Below are the code and all the weights of a small trained network. Each question names an input and a target symbol and asks about switching units off, where a switched-off unit gives its printed mean instead of its output.

import numpy as np


def w(rows, s, z=0):
    codes = np.array(rows[::2]) - 128.0
    scale = np.full(codes.shape[1], s)
    scale[-1] = z or s
    return codes * scale


def f(y):
    return y / 2 * (1 + np.tanh(0.7978845608 * (y + 0.044715 * y**3)))


def softmax(a):
    e = np.exp(a - a.max(-1, keepdims=True))
    return e / e.sum(-1, keepdims=True)


def log_softmax(a):
    a = a - a.max(-1, keepdims=True)
    return a - np.log(np.exp(a).sum(-1, keepdims=True))


def net(x, mask):
    ids = ['γεθλμξφω'.index(c) for c in x.split()]
    T = len(ids)
    res = E[ids] + P[:T]
    u = 0
    for l in range(2):
        r = res
        for j in range(2):
            rows = slice(3 * j, 3 * j + 3)
            q, k, v = (r @ M[l][rows].T for M in (Q, K, V))
            z = softmax(np.where(np.tri(T) > 0, q @ k.T / 3**0.5, -1e9)) @ v
            o = O[l][rows]
            res = res + np.where(mask[u + j], z, o[:, -1]) @ o[:, :-1]
        u += 2
        y = f(res @ A[l][:, :-1].T + A[l][:, -1])
        res = res + np.where(mask[u : u + 12], y, B[l][:, -1]) @ B[l][:, :-1]
        u += 12
    return log_softmax(res[-1] @ U[:, :-1].T + U[:, -1])


Q, K, V, O, A, B = {}, {}, {}, {}, {}, {}
E = w([
[132,114,156,111,191,94,134,219],'γ',
[93,51,83,117,126,175,70,107],'ε',
[89,133,166,176,79,77,128,166],'θ',
[100,124,200,100,146,133,161,128],'λ',
[131,68,145,59,140,82,136,217],'μ',
[85,131,100,135,133,192,123,176],'ξ',
[135,3,114,95,129,124,95,145],'φ',
[104,138,180,163,166,186,151,131],'ω',
],0.02)
P = w([
[55,72,38,161,51,1,47,79],'0',
[91,68,128,144,111,236,221,152],'1',
[87,116,180,111,140,159,218,198],'2',
[80,87,177,135,158,155,213,176],'3',
[175,152,175,119,98,156,97,177],'4',
[156,50,121,141,79,159,102,117],'5',
[158,55,139,111,110,64,79,144],'6',
[91,53,127,138,120,178,142,111],'7',
[116,69,181,157,119,177,150,109],'8',
[92,17,194,135,152,116,187,102],'9',
],0.0081)
Q[0] = w([
[2,98,127,114,148,147,173,104],'0.h1',
[184,142,88,56,184,108,170,83],'0.h1',
[207,161,98,212,119,117,145,54],'0.h1',
[55,70,157,180,143,69,211,189],'0.h2',
[87,78,113,148,93,75,91,157],'0.h2',
[65,158,146,247,97,77,70,106],'0.h2',
],0.0076)
K[0] = w([
[157,141,112,156,110,79,111,134],'0.h1',
[123,114,93,142,254,104,109,143],'0.h1',
[190,143,106,81,198,169,140,118],'0.h1',
[158,137,93,161,109,77,122,94],'0.h2',
[76,130,97,106,163,69,151,103],'0.h2',
[41,160,81,112,78,94,111,96],'0.h2',
],0.0095)
V[0] = w([
[141,236,97,230,85,2,91,136],'0.h1',
[103,145,100,122,113,24,76,35],'0.h1',
[46,182,189,163,95,100,116,38],'0.h1',
[151,86,175,152,227,164,105,182],'0.h2',
[149,156,135,50,153,89,130,232],'0.h2',
[10,189,156,235,155,198,112,161],'0.h2',
],0.0079)
O[0] = w([
[174,114,125,246,161,138,121,111,112],'0.h1',
[202,99,118,152,112,175,162,77,145],'0.h1',
[145,55,221,146,118,122,70,130,183],'0.h1',
[92,150,151,149,214,109,169,147,254],'0.h2',
[119,231,159,126,165,183,99,119,229],'0.h2',
[169,112,136,93,157,96,92,184,141],'0.h2',
],0.012,0.0038)
A[0] = w([
[127,152,142,101,244,199,145,106,153],'0.n1',
[106,167,105,83,187,191,150,146,3],'0.n2',
[84,193,150,36,143,163,99,104,13],'0.n3',
[208,99,165,148,83,91,85,66,51],'0.n4',
[56,90,146,167,76,147,190,184,137],'0.n5',
[241,156,131,71,131,129,156,192,192],'0.n6',
[188,105,147,156,77,147,44,91,116],'0.n7',
[131,154,154,162,82,1,104,126,132],'0.n8',
[70,211,111,218,36,105,124,83,181],'0.n9',
[200,79,134,141,175,94,100,38,89],'0.n10',
[125,70,113,138,52,115,92,139,211],'0.n11',
[53,109,92,149,157,182,43,177,193],'0.n12',
],0.007,0.0044)
B[0] = w([
[141,2,72,94,155,132,100,124,254],'0.n1',
[198,109,34,124,124,65,64,96,182],'0.n2',
[124,167,89,85,110,135,96,124,188],'0.n3',
[124,89,165,58,117,137,146,53,170],'0.n4',
[109,113,58,88,196,45,172,169,220],'0.n5',
[63,123,161,169,41,237,155,13,158],'0.n6',
[90,98,134,102,37,133,108,110,175],'0.n7',
[118,58,89,123,225,169,159,134,148],'0.n8',
[74,149,155,87,130,139,151,188,144],'0.n9',
[94,113,166,102,136,127,75,94,170],'0.n10',
[130,196,200,155,178,123,192,196,188],'0.n11',
[130,71,206,111,92,123,146,139,239],'0.n12',
],0.0065,0.0077)
Q[1] = w([
[92,3,54,148,228,94,241,104],'1.h1',
[88,152,140,76,89,200,114,174],'1.h1',
[171,166,83,74,25,48,67,116],'1.h1',
[147,234,71,142,38,106,60,127],'1.h2',
[232,175,149,212,61,92,91,90],'1.h2',
[99,205,65,16,93,178,127,168],'1.h2',
],0.007)
K[1] = w([
[84,193,155,133,119,31,37,134],'1.h1',
[81,108,116,149,111,166,190,170],'1.h1',
[49,103,150,13,175,242,207,163],'1.h1',
[159,110,110,98,187,206,147,171],'1.h2',
[190,119,81,98,165,198,162,115],'1.h2',
[2,129,137,97,182,178,95,76],'1.h2',
],0.0072)
V[1] = w([
[185,163,167,89,249,69,171,91],'1.h1',
[150,221,121,121,86,157,116,162],'1.h1',
[109,170,194,126,103,135,137,38],'1.h1',
[192,74,145,140,190,150,55,80],'1.h2',
[155,152,172,91,113,222,99,120],'1.h2',
[136,92,109,105,60,164,117,55],'1.h2',
],0.013)
O[1] = w([
[116,81,81,91,94,255,174,141,120],'1.h1',
[152,148,170,82,167,130,84,104,4],'1.h1',
[89,171,132,156,89,195,58,208,113],'1.h1',
[163,64,48,135,122,99,127,175,124],'1.h2',
[87,95,92,90,172,110,29,157,104],'1.h2',
[67,128,97,159,61,71,83,141,132],'1.h2',
],0.012,0.02)
A[1] = w([
[74,18,192,127,119,131,234,76,169],'1.n1',
[250,129,73,124,183,137,200,196,89],'1.n2',
[129,130,158,132,165,89,164,146,159],'1.n3',
[105,129,73,151,108,61,23,211,96],'1.n4',
[57,88,84,159,80,179,114,44,206],'1.n5',
[119,73,163,154,19,64,162,139,120],'1.n6',
[220,178,210,137,168,138,129,94,146],'1.n7',
[144,254,202,146,192,178,28,79,98],'1.n8',
[139,95,192,110,188,8,161,109,170],'1.n9',
[173,213,121,80,133,150,183,18,3],'1.n10',
[127,73,239,64,172,192,253,154,88],'1.n11',
[115,107,87,76,95,143,24,230,103],'1.n12',
],0.0066,0.0047)
B[1] = w([
[137,201,102,94,98,74,112,205,228],'1.n1',
[143,14,133,61,99,173,57,54,171],'1.n2',
[122,88,59,101,136,119,144,149,156],'1.n3',
[136,124,189,101,36,138,128,58,223],'1.n4',
[166,168,118,78,253,132,190,148,165],'1.n5',
[138,207,86,135,171,182,119,168,204],'1.n6',
[63,122,157,64,117,104,92,138,175],'1.n7',
[93,62,106,204,182,104,188,62,153],'1.n8',
[84,93,122,61,19,131,148,107,176],'1.n9',
[136,73,169,192,184,90,156,216,180],'1.n10',
[113,155,72,217,73,159,61,106,252],'1.n11',
[119,143,93,117,102,147,185,89,198],'1.n12',
],0.0065,0.038)
U = w([
[88,145,141,78,89,202,62,164,125],'γ',
[156,171,67,146,118,105,159,104,82],'ε',
[117,141,77,155,98,89,72,93,3],'θ',
[128,85,106,157,154,86,44,255,225],'λ',
[83,119,74,161,144,121,86,76,113],'μ',
[144,73,169,112,83,87,97,144,130],'ξ',
[181,109,187,169,86,126,123,141,210],'φ',
[165,123,70,141,115,138,138,64,91],'ω',
],0.0064,0.0048)

Each question gives the input, a string of symbols that net reads in full, and the target symbol t.
The units are the heads (3 rows each of Q, K, V and O) and the neurons (one row each of A and B). Each row of codes is followed by its name. A weight is (code - 128) times the scale printed after its matrix; where a second scale follows, it is the last column's (O, A, B and U).
mask holds one flag per unit, layer by layer, with each layer's heads first. A switched-off unit (its flag False) gives its mean, the last column of its rows in O or B, instead of its output. The means were averaged over made-up inputs and are rounded, as every weight is.
A unit's drop is (log p(t) with every unit on - log p(t) with that unit switched off) / (log p(t) with every unit on - log p(t) with every unit switched off).
The circuit of an input: a set's keep is (log p(t) with only the set's units on - log p(t) with every unit switched off) / (log p(t) with every unit on - log p(t) with every unit switched off). Starting from the 12 units with the biggest drops (on a tie, the unit counted first), units are removed one at a time, each time the one whose removal leaves the highest keep (on an exact tie, the one counted first), for as long as the keep stays at least 0.8.
units of the circuit, in order: the units of the circuit, biggest drop first
most important unit: the unit with the biggest drop
top k neurons: the k neurons with the biggest drops, biggest first
top k neurons in layer l: the k neurons of layer l with the biggest drops, biggest first
which heads matter: for each layer, one digit per head in row order, 1 if its drop is at least 0.15 and else 0, layers parted by /
input θ γ λ λ λ θ, target γ: top 3 neurons in layer 1	[1.n4, 1.n6, 1.n11]
input γ μ θ, target γ: units of the circuit, in order	[1.h1, 0.h2]
input ξ λ γ θ, target ξ: units of the circuit, in order	[1.h1, 0.h2, 1.n9, 0.n8]
input λ γ θ, target λ: units of the circuit, in order	[1.n4]
input ξ ε θ μ λ λ ξ ξ γ, target ξ: units of the circuit, in order	[1.h1, 0.h2, 1.n9]
input ξ ξ ω, target ξ: which heads matter	01 / 10
input θ λ λ ξ ξ, target θ: top 2 neurons	[1.n4, 0.n7]
input ξ λ ξ γ, target ξ: top 2 neurons	[1.n9, 1.n6]
input μ μ ε ξ, target μ: which heads matter	01 / 11
input λ ω μ, target γ: which heads matter	10 / 10
input ε φ ε ε, target θ: which heads matter	11 / 11
input φ γ ξ λ γ θ ε ξ λ ω, target φ: top 3 neurons in layer 1	[1.n10, 1.n6, 1.n12]
input λ ε θ λ ε, target λ: which heads matter	11 / 00
input μ θ μ λ ξ γ λ λ λ, target μ: most important unit	1.n8
input ε ξ γ ω λ ω θ λ φ, target ε: top 2 neurons in layer 0	[0.n8, 0.n7]
input ω γ ε λ, target λ: top 3 neurons in layer 1	[1.n4, 1.n12, 1.n1]
input γ λ ξ ξ λ ξ θ ξ ξ φ, target γ: units of the circuit, in order	[0.h2, 1.h1, 0.n1]
input ξ ω ξ ε θ ξ λ, target ξ: which heads matter	01 / 11
input ξ ω θ ξ γ ξ ε, target ξ: which heads matter	01 / 11
input γ ξ λ, target ω: most important unit	0.n1
input λ ω λ, target γ: which heads matter	10 / 11
input θ ω θ, target φ: which heads matter	11 / 10
input φ μ λ γ φ ξ ξ λ φ ξ, target ξ: units of the circuit, in order	[0.h1, 1.h1, 1.n6, 1.n12]
input γ ω ε, target ω: which heads matter	10 / 11
